Below is a small trained network, with its code and all its weights. Each question gives an input and a target symbol and asks what happens when units are switched off, that is, made to give their printed mean instead of their output.

import numpy as np


def w(rows, s, z=0):
    codes = np.array(rows[::2]) - 128.0
    scale = np.full(codes.shape[1], s)
    scale[-1] = z or s
    return codes * scale


def norm(h):
    return h / np.sqrt((h * h).mean(-1, keepdims=True) + 1e-5)


def softmax(a):
    e = np.exp(a - a.max(-1, keepdims=True))
    return e / e.sum(-1, keepdims=True)


def log_softmax(a):
    a = a - a.max(-1, keepdims=True)
    return a - np.log(np.exp(a).sum(-1, keepdims=True))


def net(x, mask):
    ids = ['βγδεζηθλμξπστφψω'.index(c) for c in x.split()]
    T = len(ids)
    res = E[ids] + P[:T]
    u = 0
    for l in range(3):
        r = norm(res)
        for j in range(2):
            rows = slice(2 * j, 2 * j + 2)
            q, k, v = (r @ M[l][rows].T for M in (Q, K, V))
            z = softmax(np.where(np.tri(T) > 0, q @ k.T / 2**0.5, -1e9)) @ v
            o = O[l][rows]
            res = res + np.where(mask[u + j], z, o[:, -1]) @ o[:, :-1]
        u += 2
    return log_softmax(norm(res)[-1] @ U[:, :-1].T + U[:, -1])


Q, K, V, O = {}, {}, {}, {}
E = w([
[133,90,65],'β',
[148,91,85],'γ',
[19,147,96],'δ',
[26,174,26],'ε',
[164,105,113],'ζ',
[133,86,133],'η',
[147,87,98],'θ',
[165,84,72],'λ',
[134,95,80],'μ',
[31,174,10],'ξ',
[185,89,96],'π',
[138,118,104],'σ',
[112,101,161],'τ',
[131,113,115],'φ',
[141,99,108],'ψ',
[134,247,149],'ω',
],0.015)
P = w([
[57,2,241],'0',
[61,84,87],'1',
[105,64,122],'2',
[131,54,227],'3',
[138,75,198],'4',
[156,80,180],'5',
[161,96,127],'6',
[161,97,121],'7',
[165,107,98],'8',
[179,113,36],'9',
],0.0073)
Q[0] = w([
[59,149,186],'L0H1',
[54,125,105],'L0H1',
[148,10,143],'L0H2',
[135,163,178],'L0H2',
],0.011)
K[0] = w([
[81,132,149],'L0H1',
[255,135,37],'L0H1',
[131,14,216],'L0H2',
[144,194,116],'L0H2',
],0.0086)
V[0] = w([
[84,107,1],'L0H1',
[214,136,200],'L0H1',
[115,188,117],'L0H2',
[110,12,151],'L0H2',
],0.0076)
O[0] = w([
[118,166,191,190],'L0H1',
[119,192,165,93],'L0H1',
[81,245,206,64],'L0H2',
[115,103,87,254],'L0H2',
],0.012,0.0077)
Q[1] = w([
[161,25,158],'L1H1',
[177,94,102],'L1H1',
[61,253,137],'L1H2',
[54,94,99],'L1H2',
],0.013)
K[1] = w([
[121,252,166],'L1H1',
[208,147,154],'L1H1',
[96,222,179],'L1H2',
[158,142,189],'L1H2',
],0.014)
V[1] = w([
[74,58,65],'L1H1',
[18,101,79],'L1H1',
[120,5,47],'L1H2',
[139,206,115],'L1H2',
],0.013)
O[1] = w([
[3,254,137,195],'L1H1',
[81,187,107,180],'L1H1',
[18,232,160,252],'L1H2',
[200,64,130,77],'L1H2',
],0.0077,0.02)
Q[2] = w([
[190,194,132],'L2H1',
[23,166,63],'L2H1',
[255,50,200],'L2H2',
[18,127,255],'L2H2',
],0.0069)
K[2] = w([
[127,167,255],'L2H1',
[21,118,151],'L2H1',
[227,124,252],'L2H2',
[129,223,140],'L2H2',
],0.0083)
V[2] = w([
[201,59,116],'L2H1',
[37,53,2],'L2H1',
[78,128,194],'L2H2',
[216,15,156],'L2H2',
],0.0086)
O[2] = w([
[69,163,58,41],'L2H1',
[122,124,48,184],'L2H1',
[151,157,161,160],'L2H2',
[5,190,159,6],'L2H2',
],0.012,0.014)
U = w([
[124,133,165,39],'β',
[138,141,161,33],'γ',
[136,144,159,34],'δ',
[138,131,157,44],'ε',
[172,224,116,176],'ζ',
[140,135,152,48],'η',
[133,126,149,51],'θ',
[134,114,135,66],'λ',
[141,119,152,72],'μ',
[152,122,118,62],'ξ',
[43,190,97,194],'π',
[214,193,82,96],'σ',
[138,105,136,82],'τ',
[160,119,116,81],'φ',
[130,97,106,82],'ψ',
[251,70,153,255],'ω',
],0.015,0.0088)

Each question gives the input, a string of symbols that net reads in full, and the target symbol t.
The units are the heads (2 rows each of Q, K, V and O). Each row of codes is followed by its name. A weight is (code - 128) times the scale printed after its matrix; where a second scale follows, it is the last column's (O and U).
mask holds one flag per head, layer by layer. A switched-off head (its flag False) gives its mean, the last column of its rows in O, instead of its output. The means were averaged over made-up inputs and are rounded, as every weight is.
A unit's drop is (log p(t) with every unit on - log p(t) with that unit switched off) / (log p(t) with every unit on - log p(t) with every unit switched off).
unit that matters most: the unit with the biggest drop
which heads matter: for each layer, one digit per head in row order, 1 if its drop is at least 0.15 and else 0, layers parted by /
drop when u is switched off: that unit's drop, to one decimal
input δ δ ζ λ ε η ε, target ζ: unit that matters most => L0H2
input π ω π, target ω: which heads matter => 01 / 10 / 00
input λ ξ δ ε ω λ ε, target ω: which heads matter => 01 / 01 / 00
input ε δ ε ζ ε ξ ε, target σ: which heads matter => 01 / 01 / 01
input ω λ π, target ω: which heads matter => 11 / 11 / 00
input τ γ μ ω ξ φ, target ω: which heads matter => 00 / 10 / 00
input ω ζ γ, target ω: which heads matter => 01 / 11 / 00
input ω π φ, target ω: which heads matter => 01 / 11 / 00
input ζ τ ω β, target ω: which heads matter => 01 / 10 / 00
input λ η η β ω ψ, target ω: drop when L0H2 is switched off => 0.0
input ξ θ δ λ ζ π ξ ε π ω, target ω: drop when L1H2 is switched off => 0.8
input π δ τ λ λ π ζ ω η η, target ω: drop when L1H1 is switched off => 1.0
input η ω ξ, target ω: drop when L0H2 is switched off => 1.0
input β π ψ γ ζ θ ω π ζ, target ω: unit that matters most => L1H1
